Here is a tiny trained network, its code and every weight. The questions are about switching its units off for an input and a target symbol, where a switched-off unit gives its printed mean instead of its output.

import numpy as np


def w(rows, s, z=0):
    codes = np.array(rows[::2]) - 128.0
    scale = np.full(codes.shape[1], s)
    scale[-1] = z or s
    return codes * scale


def f(y):
    return y / 2 * (1 + np.tanh(0.7978845608 * (y + 0.044715 * y**3)))


def softmax(a):
    e = np.exp(a - a.max(-1, keepdims=True))
    return e / e.sum(-1, keepdims=True)


def log_softmax(a):
    a = a - a.max(-1, keepdims=True)
    return a - np.log(np.exp(a).sum(-1, keepdims=True))


def net(x, mask):
    ids = ['ΞΨαβζστ'.index(c) for c in x.split()]
    T = len(ids)
    res = E[ids] + P[:T]
    q, k, v = (res @ M[0].T for M in (Q, K, V))
    z = softmax(np.where(np.tri(T) > 0, q @ k.T / 2**0.5, -1e9)) @ v
    res = res + np.where(mask[0], z, O[0][:, -1]) @ O[0][:, :-1]
    y = f(res @ A[0][:, :-1].T + A[0][:, -1])
    res = res + np.where(mask[1:13], y, B[0][:, -1]) @ B[0][:, :-1]
    return log_softmax(res[-1] @ U[:, :-1].T + U[:, -1])


Q, K, V, O, A, B = {}, {}, {}, {}, {}, {}
E = w([
[221,215,246,170],'Ξ',
[173,61,110,7],'Ψ',
[166,218,152,217],'α',
[234,87,236,204],'β',
[133,171,83,230],'ζ',
[211,169,184,183],'σ',
[66,82,177,220],'τ',
],0.014)
P = w([
[132,156,98,2],'0',
[157,129,116,164],'1',
[136,136,144,176],'2',
[153,122,132,170],'3',
[151,119,143,163],'4',
[166,109,131,162],'5',
[120,140,170,173],'6',
[155,111,153,161],'7',
[163,122,149,151],'8',
[175,110,143,152],'9',
[154,94,164,172],'10',
],0.0097)
Q[0] = w([
[218,176,172,196],'head 0',
[136,104,196,254],'head 0',
],0.0095)
K[0] = w([
[163,173,81,2],'head 0',
[45,89,128,18],'head 0',
],0.0085)
V[0] = w([
[36,79,53,132],'head 0',
[121,4,198,140],'head 0',
],0.012)
O[0] = w([
[195,118,125,247,3],'head 0',
[212,222,106,41,121],'head 0',
],0.014,0.012)
A[0] = w([
[191,25,190,96,181],'neuron 0',
[129,88,139,97,189],'neuron 1',
[129,206,171,192,175],'neuron 2',
[99,71,92,99,137],'neuron 3',
[82,174,8,171,238],'neuron 4',
[97,129,139,57,132],'neuron 5',
[30,142,163,100,30],'neuron 6',
[178,80,110,168,209],'neuron 7',
[53,144,96,77,1],'neuron 8',
[126,106,29,95,36],'neuron 9',
[190,120,199,171,78],'neuron 10',
[70,92,117,209,129],'neuron 11',
],0.011,0.0042)
B[0] = w([
[106,173,101,131,207],'neuron 0',
[88,113,80,149,176],'neuron 1',
[180,92,48,137,170],'neuron 2',
[189,118,136,183,162],'neuron 3',
[142,133,211,33,148],'neuron 4',
[200,135,74,138,250],'neuron 5',
[100,29,125,123,221],'neuron 6',
[197,192,171,83,166],'neuron 7',
[145,102,146,162,206],'neuron 8',
[152,171,186,197,135],'neuron 9',
[119,121,124,1,181],'neuron 10',
[111,236,153,184,193],'neuron 11',
],0.0074,0.015)
U = w([
[52,98,178,140,128],'Ξ',
[102,55,189,137,99],'Ψ',
[140,2,207,138,55],'α',
[175,51,226,150,4],'β',
[152,114,191,196,218],'ζ',
[230,37,102,228,233],'σ',
[20,166,113,59,163],'τ',
],0.0064,0.0029)

Each question gives the input, a string of symbols that net reads in full, and the target symbol t.
The units are the heads (2 rows each of Q, K, V and O) and the neurons (one row each of A and B). Each row of codes is followed by its name. A weight is (code - 128) times the scale printed after its matrix; where a second scale follows, it is the last column's (O, A, B and U).
mask holds one flag per unit, heads first, then neurons. A switched-off unit (its flag False) gives its mean, the last column of its rows in O or B, instead of its output. The means were averaged over made-up inputs and are rounded, as every weight is.
A unit's drop is (log p(t) with every unit on - log p(t) with that unit switched off) / (log p(t) with every unit on - log p(t) with every unit switched off).
The circuit of an input: a set's keep is (log p(t) with only the set's units on - log p(t) with every unit switched off) / (log p(t) with every unit on - log p(t) with every unit switched off). Starting from the 12 units with the biggest drops (on a tie, the unit counted first), units are removed one at a time, each time the one whose removal leaves the highest keep (on an exact tie, the one counted first), for as long as the keep stays at least 0.8.
circuit, biggest first: the units of the circuit, biggest drop first
k most important neurons: the k neurons with the biggest drops, biggest first
drop when u is switched off: that unit's drop, to one decimal
input ζ τ β ζ ζ ζ ζ, target ζ: circuit, biggest first	(head 0; neuron 11)
input α Ξ β ζ α, target Ξ: circuit, biggest first	(head 0; neuron 5)
input α ζ β ζ ζ, target Ξ: circuit, biggest first	(head 0; neuron 5)
input Ξ β α σ σ β α, target α: 2 most important neurons	(neuron 6; neuron 8)
input α β β, target Ξ: circuit, biggest first	(head 0; neuron 11; neuron 5)
input β Ψ τ α, target σ: 2 most important neurons	(neuron 2; neuron 11)
input α ζ σ β β, target Ξ: 3 most important neurons	(neuron 11; neuron 5; neuron 0)
input β σ β β β β Ξ Ξ ζ ζ Ψ, target σ: 3 most important neurons	(neuron 5; neuron 3; neuron 8)
input α Ξ Ξ, target Ξ: most important neuron	(neuron 11)
input Ξ Ξ β Ξ Ξ β Ξ σ β, target α: circuit, biggest first	(head 0; neuron 6; neuron 11)
input ζ β β ζ ζ Ψ σ, target σ: drop when neuron 11 is switched off	0.2
input α β Ξ σ Ξ ζ Ξ α ζ σ, target Ξ: drop when neuron 5 is switched off	0.2
input α ζ ζ σ, target Ξ: drop when neuron 11 is switched off	0.3
input β Ξ β ζ Ξ β β β ζ Ξ, target τ: drop when head 0 is switched off	0.6
input β β Ξ α Ξ Ξ β β σ, target τ: 2 most important neurons	(neuron 3; neuron 2)
